Each row is followed by its class. Each block has new classes.
[-14.9   7.6 -12.5   8.7  -6.1 -40.9  -0.9  -6.3  -2.5  -6.3  -6.3   6.9
   3.5   0.8  -2.4   5.6  10.3  -4.5   6.5  -6.2  30.7   1.4   7.4 -17.1
  -6.8  -4.5  -2.6   0.7   1.9  -3.7  -4.4  -3.6   0.7 -30.8  -4.9  -7.2
  -5.5  -1.1   4.6  31.3   5.5  -4.1  -6.6   6.8  -2.8  -1.2  11.8   3.2
  -1.9  11.3  10.3  -2.3  -0.1 -23.4  -0.2  -7.3  -5.5   3.3  -9.6  -9.2
 -13.8   0.9   7.2   3.1] : z233
[ -6.6   3.2  -9.9   5.1  -1.9 -35.0   0.0  -3.2   0.9 -10.3 -11.7   4.4
   3.2  -1.7   2.9   3.1   3.8  -1.0   0.9 -14.1  19.7   4.8   4.8   3.3
  -9.0   2.5  -7.4  -4.2   0.0  -6.3  -8.0  -2.2   1.5 -28.4  -3.9  -5.0
  -2.0  -6.7   6.4  15.1   3.1  -6.3  -3.1  -0.5  -5.9   1.1  14.3   3.7
   0.1  18.8   8.3  -2.2  -4.2   0.3  -2.4  -4.4  -1.8  -1.2 -13.6 -10.8
 -14.7  -0.7   2.9   5.9] : z909
[-14.9   5.1 -19.7  13.3 -10.3 -28.6   1.7  -6.0  -4.3  -5.8  -9.6   3.9
   6.0   6.0   0.5   4.4   9.0  -3.5   1.1  -5.0  51.8   1.3   7.8 -57.7
  -6.8  -4.8  -9.2   2.6   2.7  -6.7  -6.4  -7.3   1.8 -28.9 -12.1   4.7
  -7.8  -7.7  -5.7  22.2   9.3  -7.8  -5.3  -1.1  -1.1   0.9   7.9  -2.6
   8.1  18.6   2.3 -12.6  -3.6 -32.2  -2.6  -3.7  -6.1   6.8 -12.8 -13.8
 -12.7  -4.0  12.8  -0.6] : Z410
[ -1.8   2.9  -7.4   7.0  -4.0 -10.4   0.4  -2.7  -0.7  -0.5  -1.7  -4.1
  -6.9   3.1  -3.5   2.1   7.1  10.0  -6.8  -5.1  37.1  -3.0   2.5 -24.5
  -3.4   2.0  -2.0   9.1  -0.7  -4.0  -6.1  -9.0  -0.8 -11.9  -6.2  -0.3
  -3.7 -27.0   6.4   9.4   9.1 -14.2  -3.8  -2.0   4.4  -6.6  14.2  -5.5
   1.0  -5.2   4.2  -6.8   2.3 -22.2  -1.6  -2.7  -7.7  -3.5  -3.0  -2.3
  -5.7   2.7  -1.3   6.6] : Z696
[  8.6  -0.5  -4.5  -0.2  10.7 -12.3  -0.4  -2.7   3.5   1.1  -9.0   0.6
  -2.1  -0.6  -5.9   2.9   2.8  11.2 -11.1  -5.7   9.5  -3.0   2.7  29.4
  -3.9   2.9  -6.8  -5.5   1.4  -0.1  -9.6  -4.6  -0.4 -12.4  -3.4  -6.1
  -0.3 -25.1  10.6  -2.9   5.5  -6.2  -1.8   6.3  -4.9  -3.1  14.0  -1.8
  -2.3   7.5   9.1   1.2  -1.6   0.9  -3.5  -0.6  -4.9  -5.9  -8.4  -8.4
  -7.9   0.0  -5.6  11.4] : z909
[ -5.5   4.4 -10.7   3.4  -2.9 -26.5   0.6  -4.4  -0.7  -2.4  -3.4   1.5
  -2.6   1.1  -5.2   1.0   8.9   8.1   2.7  -6.4  31.8  -1.3   7.1  -0.9
  -5.1   0.1  -2.6   5.8   0.4  -3.9  -5.9  -1.5   0.5 -22.9   0.8  -4.3
  -4.7  -7.0   7.4  18.9   6.0  -8.8  -3.8   0.2  -2.8  -3.7   8.8   1.2
  -3.3   0.1   7.7  -2.9   0.5 -16.9   0.4  -4.6  -3.2  -0.3  -7.3  -2.5
 -13.0   3.8   5.1   8.1] : Z305
[  5.8  -2.4  -5.3   7.0   0.3  -4.2   1.5  -2.1  -3.4   3.4  -2.6  -5.5
  -3.7   3.5 -11.9  -0.5  11.7  16.0 -11.5  -1.8  40.2  -3.8   4.6 -16.1
  -3.8   1.8  -2.7   7.0  -0.2  -1.1  -8.4  -8.6  -2.7 -11.9  -5.7  -5.3
  -7.2 -26.1  13.9  -2.4  11.0 -12.9  -2.7  -1.8   2.3  -9.3   9.6  -6.8
   0.0  -7.5   7.8  -2.7   2.9 -33.4   2.2  -2.6  -5.4  -5.3   2.1  -2.7
  -4.0  -4.2   4.1  10.1] : Z410
[  0.1   0.6  -2.4   4.1  -0.5  -9.5   1.1  -1.6  -0.4   3.5  -5.4  -3.4
  -6.1   6.5 -10.6  -1.0   1.9   8.0 -13.5  -5.1  20.7  -2.8   2.8  -8.0
  -2.8   5.0   0.5   7.0  -0.7  -3.4  -5.3  -8.6  -0.9  -6.7  -5.3  -1.5
  -2.2 -32.0   4.3  10.7   7.8 -10.6  -2.2  -0.7   3.9 -11.7  13.9  -7.6
  -1.9  -7.8   4.9  -4.0   4.5 -24.1   1.6  -2.7  -4.8  -3.3  -0.6   1.2
  -9.1   6.6   0.8   7.0] : z909
[ -8.5   0.8  -9.4   4.4   2.3 -42.0   1.4  -6.9  -0.6   1.1  -9.2  -1.4
  -1.2   4.5  -9.0   0.2  10.2  -1.3   2.0  -3.1  35.9  -0.2   3.3 -15.2
  -6.8   5.8  -5.5   4.9  -6.7  -4.7  -4.3  -1.6   1.1 -21.9  -6.9 -23.1
  -2.5 -12.1  13.4  18.7   8.7  -9.6  -0.3  -1.5  -3.3  -9.3  10.5  -7.4
   3.2  -0.8  -0.2   0.0   1.9 -30.5  -0.2  -4.0  -5.7  -3.8  -1.9  -3.9
 -12.1   7.5   9.2  10.8] : z784
[ -9.8   2.3  -7.4  10.0  -8.1 -19.1   2.0  -1.8  -2.0  -6.1  -6.3  -0.3
 -12.4   2.3  -0.7   7.1   7.6   8.2  -6.8 -12.6  42.7  -2.7   5.8 -40.8
  -6.0   2.6  -1.9   7.7   1.0  -2.1  -4.1  -7.5   0.7 -17.3  -6.8  13.1
  -5.6 -21.0   6.6  17.0   4.9 -14.7  -4.9   1.8   3.2  -2.4  14.6   1.2
  -2.6   4.9   7.1  -6.6   1.5 -18.3   3.9  -6.4  -5.3  -3.2 -12.8  -4.7
 -13.6  -0.8   4.0   3.1] : z233
[ -3.5   0.9 -10.0   2.0   3.9 -29.9   1.2  -3.8  -1.1  -7.2  -9.4   2.4
   0.4  -1.2  -0.9   0.9   5.4   6.3   4.0  -9.0  28.1   0.6   4.4  33.3
  -6.0  -0.1  -5.2  -5.2  -0.2   0.4  -6.2  -3.3   1.7 -22.2  -3.3  -0.5
   4.7  -2.4  14.5   9.8   2.3 -15.2  -2.2  -2.8  -4.5  -3.5  13.4   5.5
  -3.4   4.0   6.8   0.0  -2.2 -10.3  -3.5  -3.8  -4.9  -5.1  -2.7  -7.7
 -15.6   1.2   3.4  14.2] : z166
[-24.6   5.1 -27.3  13.2 -14.9 -42.6  -0.5  -4.8  -4.9 -22.4 -15.0   8.6
   0.8  -1.8  23.7  13.3   1.9 -11.1   9.0 -26.9  40.1   8.6   1.2 -67.9
  -9.2  -3.8 -12.1  -8.4   1.3  -6.0  -5.3  -4.5   6.6 -40.5  -9.5   2.4
   0.8  11.2  12.4  15.8   0.4 -28.3  -8.9  -1.9  -5.9  14.8  13.2   4.5
   7.2  43.9  -1.0 -11.8  -8.9  26.6  -2.4  -8.9  -6.7   3.0 -20.6 -13.5
  -9.2  -8.2  13.7  -0.2] : Z305
[  2.0   1.1  -1.7   2.1   4.2 -16.9   0.1  -3.7   1.2  -0.1  -7.4  -5.8
  -3.9   3.1  -6.2  -2.6   5.2   7.7  -1.9  -4.5  19.4  -3.9   2.2  16.7
  -5.2   4.6  -3.1  -2.4  -5.3  -6.4  -8.6  -3.7  -1.2 -14.9  -0.9 -11.5
   2.7 -35.4  13.2  -3.0   2.3  -4.6  -0.8  -1.4  -2.3  -9.2  17.7   5.6
   8.1  13.1   4.7  -0.1  -3.8  13.7   0.5  -2.0  -2.7  -5.2  -1.1  -5.1
   0.4  -0.1   2.5   6.7] : z953
[  8.6  -1.1   2.7  -1.5  10.6 -28.0  -0.4  -3.6   3.5   8.3  -7.5  -4.4
   0.8   3.5 -21.9  -0.6   9.2  11.9  -3.1   2.8  19.1  -4.8   4.1  61.9
  -5.0   3.1  -5.4   1.9   1.2  -2.6  -7.2  -1.7  -3.1 -15.3  -0.9 -20.1
  -3.0 -25.7   9.0   6.8   7.6   4.7   3.2  -2.9  -4.9 -14.2  11.8  -3.6
  -5.8  -9.2   8.7   9.0  -0.4 -28.5  -0.7   0.2  -3.2  -4.7   1.1  -4.4
 -14.6   7.8   0.0  12.4] : z784
